Below is a small trained network, with its code and all its weights. Each question gives an input and a class and asks what happens when units are switched off, that is, made to give their printed mean instead of their output.

import numpy as np


def w(rows, s, z=0):
    codes = np.array(rows[::2]) - 128.0
    scale = np.full(codes.shape[1], s)
    scale[-1] = z or s
    return codes * scale


def norm(h):
    return h / np.sqrt((h * h).mean(-1, keepdims=True) + 1e-5)


def f(y):
    return np.maximum(y, 0)


def log_softmax(a):
    a = a - a.max(-1, keepdims=True)
    return a - np.log(np.exp(a).sum(-1, keepdims=True))


def net(x, mask):
    res = np.array(x, float).reshape(1, 3) / 4 @ E
    u = 0
    for l in range(3):
        y = f(norm(res) @ A[l][:, :-1].T + A[l][:, -1])
        res = res + np.where(mask[u : u + 8], y, B[l][:, -1]) @ B[l][:, :-1]
        u += 8
    return log_softmax(norm(res)[-1] @ U[:, :-1].T + U[:, -1])


A, B = {}, {}
E = w([
[184,187,170,27,128],'x0',
[141,128,160,93,1],'x1',
[214,46,78,210,114],'x2',
],0.0083)
A[0] = w([
[44,125,57,102,69,2],'0.n0',
[45,159,103,141,142,123],'0.n1',
[147,255,202,12,180,57],'0.n2',
[36,108,44,154,120,47],'0.n3',
[106,83,125,206,104,159],'0.n4',
[33,67,109,163,152,197],'0.n5',
[202,122,91,115,214,191],'0.n6',
[241,104,97,122,142,158],'0.n7',
],0.0099,0.0032)
B[0] = w([
[79,200,68,221,137,149],'0.n0',
[152,116,163,148,90,171],'0.n1',
[251,135,105,149,124,254],'0.n2',
[130,153,195,125,132,176],'0.n3',
[153,95,154,132,155,196],'0.n4',
[149,150,152,96,133,207],'0.n5',
[46,159,25,118,175,197],'0.n6',
[104,101,135,80,137,191],'0.n7',
],0.012,0.009)
A[1] = w([
[161,78,131,121,192,39],'1.n0',
[215,93,117,174,109,251],'1.n1',
[103,11,104,96,116,132],'1.n2',
[124,77,165,168,115,40],'1.n3',
[103,60,163,142,151,198],'1.n4',
[178,104,147,103,143,163],'1.n5',
[177,161,114,240,142,167],'1.n6',
[168,144,179,153,106,239],'1.n7',
],0.011,0.002)
B[1] = w([
[133,127,84,254,33,181],'1.n0',
[81,201,178,206,146,253],'1.n1',
[177,51,152,215,20,186],'1.n2',
[210,166,220,154,156,163],'1.n3',
[241,37,187,114,89,180],'1.n4',
[200,104,56,129,169,198],'1.n5',
[73,197,182,52,69,224],'1.n6',
[38,102,52,50,148,223],'1.n7',
],0.0059,0.0076)
A[2] = w([
[141,174,124,221,118,237],'2.n0',
[54,177,103,141,69,8],'2.n1',
[128,70,64,2,73,65],'2.n2',
[76,167,132,87,232,212],'2.n3',
[133,82,211,114,45,252],'2.n4',
[117,125,106,207,96,200],'2.n5',
[59,144,17,96,90,115],'2.n6',
[79,88,124,196,87,42],'2.n7',
],0.0097,0.0024)
B[2] = w([
[123,147,146,18,135,232],'2.n0',
[38,132,116,26,2,156],'2.n1',
[88,198,86,182,193,178],'2.n2',
[174,49,131,102,75,212],'2.n3',
[75,160,95,224,173,253],'2.n4',
[113,169,98,60,75,187],'2.n5',
[59,10,143,119,179,178],'2.n6',
[165,125,159,109,59,168],'2.n7',
],0.0095,0.006)
U = w([
[96,31,36,93,211,160],'0',
[190,39,147,227,23,124],'1',
[10,187,163,76,42,139],'2',
[136,37,217,50,176,113],'3',
[84,185,65,215,146,109],'4',
[107,117,136,122,135,2],'5',
[233,213,92,63,127,160],'6',
[70,140,255,204,178,122],'7',
],0.017,0.013)

Each question gives the input, the list of numbers given to net, and the class t.
The units are the neurons (one row each of A and B). Each row of codes is followed by its name. A weight is (code - 128) times the scale printed after its matrix; where a second scale follows, it is the last column's (A, B and U).
mask holds one flag per neuron, layer by layer. A switched-off neuron (its flag False) gives its mean, the last column of its row in B, instead of its output. The means were averaged over made-up inputs and are rounded, as every weight is.
A unit's drop is (log p(t) with every unit on - log p(t) with that unit switched off) / (log p(t) with every unit on - log p(t) with every unit switched off).
The circuit of an input: a set's keep is (log p(t) with only the set's units on - log p(t) with every unit switched off) / (log p(t) with every unit on - log p(t) with every unit switched off). Starting from the 12 units with the biggest drops (on a tie, the unit counted first), units are removed one at a time, each time the one whose removal leaves the highest keep (on an exact tie, the one counted first), for as long as the keep stays at least 0.8.
units of the circuit, in order: the units of the circuit, biggest drop first
top k neurons: the k neurons with the biggest drops, biggest first
top k neurons in layer l: the k neurons of layer l with the biggest drops, biggest first
drop when u is switched off: that unit's drop, to one decimal
input [-6,-3,-6], class 7: top 4 neurons in layer 2 : 2.n5, 2.n0, 2.n4, 2.n7
input [8,-7,4], class 0: units of the circuit, in order : 0.n6
input [5,5,6], class 4: top 2 neurons in layer 0 : 0.n2, 0.n4
input [-6,-6,3], class 3: top 2 neurons : 0.n2, 2.n0
input [-6,3,-1], class 7: top 3 neurons : 0.n4, 0.n6, 0.n3
input [3,-6,0], class 0: top 2 neurons : 0.n6, 2.n6
input [-3,-3,0], class 3: top 2 neurons : 0.n5, 0.n2
input [-8,4,0], class 7: top 3 neurons : 0.n4, 0.n6, 1.n3
input [6,4,8], class 4: top 3 neurons in layer 0 : 0.n7, 0.n2, 0.n4
input [-6,2,-2], class 2: top 4 neurons : 0.n0, 0.n7, 1.n7, 1.n6
input [6,5,7], class 4: units of the circuit, in order : 2.n2, 0.n2, 2.n4
input [-3,-3,3], class 1: top 3 neurons in layer 2 : 2.n7, 2.n6, 2.n2
input [6,6,8], class 4: top 3 neurons : 2.n2, 0.n2, 2.n4
input [-4,1,2], class 7: top 2 neurons in layer 0 : 0.n3, 0.n6
input [-8,-3,3], class 7: top 2 neurons : 0.n3, 0.n2
input [-3,-8,-6], class 3: top 2 neurons : 2.n3, 0.n2
input [-8,-8,0], class 3: top 2 neurons : 0.n2, 2.n4
input [6,-3,2], class 0: top 3 neurons : 0.n6, 0.n7, 2.n6
input [-3,-3,-1], class 3: top 4 neurons : 0.n5, 1.n2, 0.n2, 2.n3
input [3,3,5], class 1: top 2 neurons in layer 1 : 1.n2, 1.n7
input [-8,8,1], class 2: top neuron in layer 0 : 0.n0
input [-7,5,3], class 7: top neuron in layer 2 : 2.n4
input [3,-3,4], class 0: drop when 0.n6 is switched off : 0.3
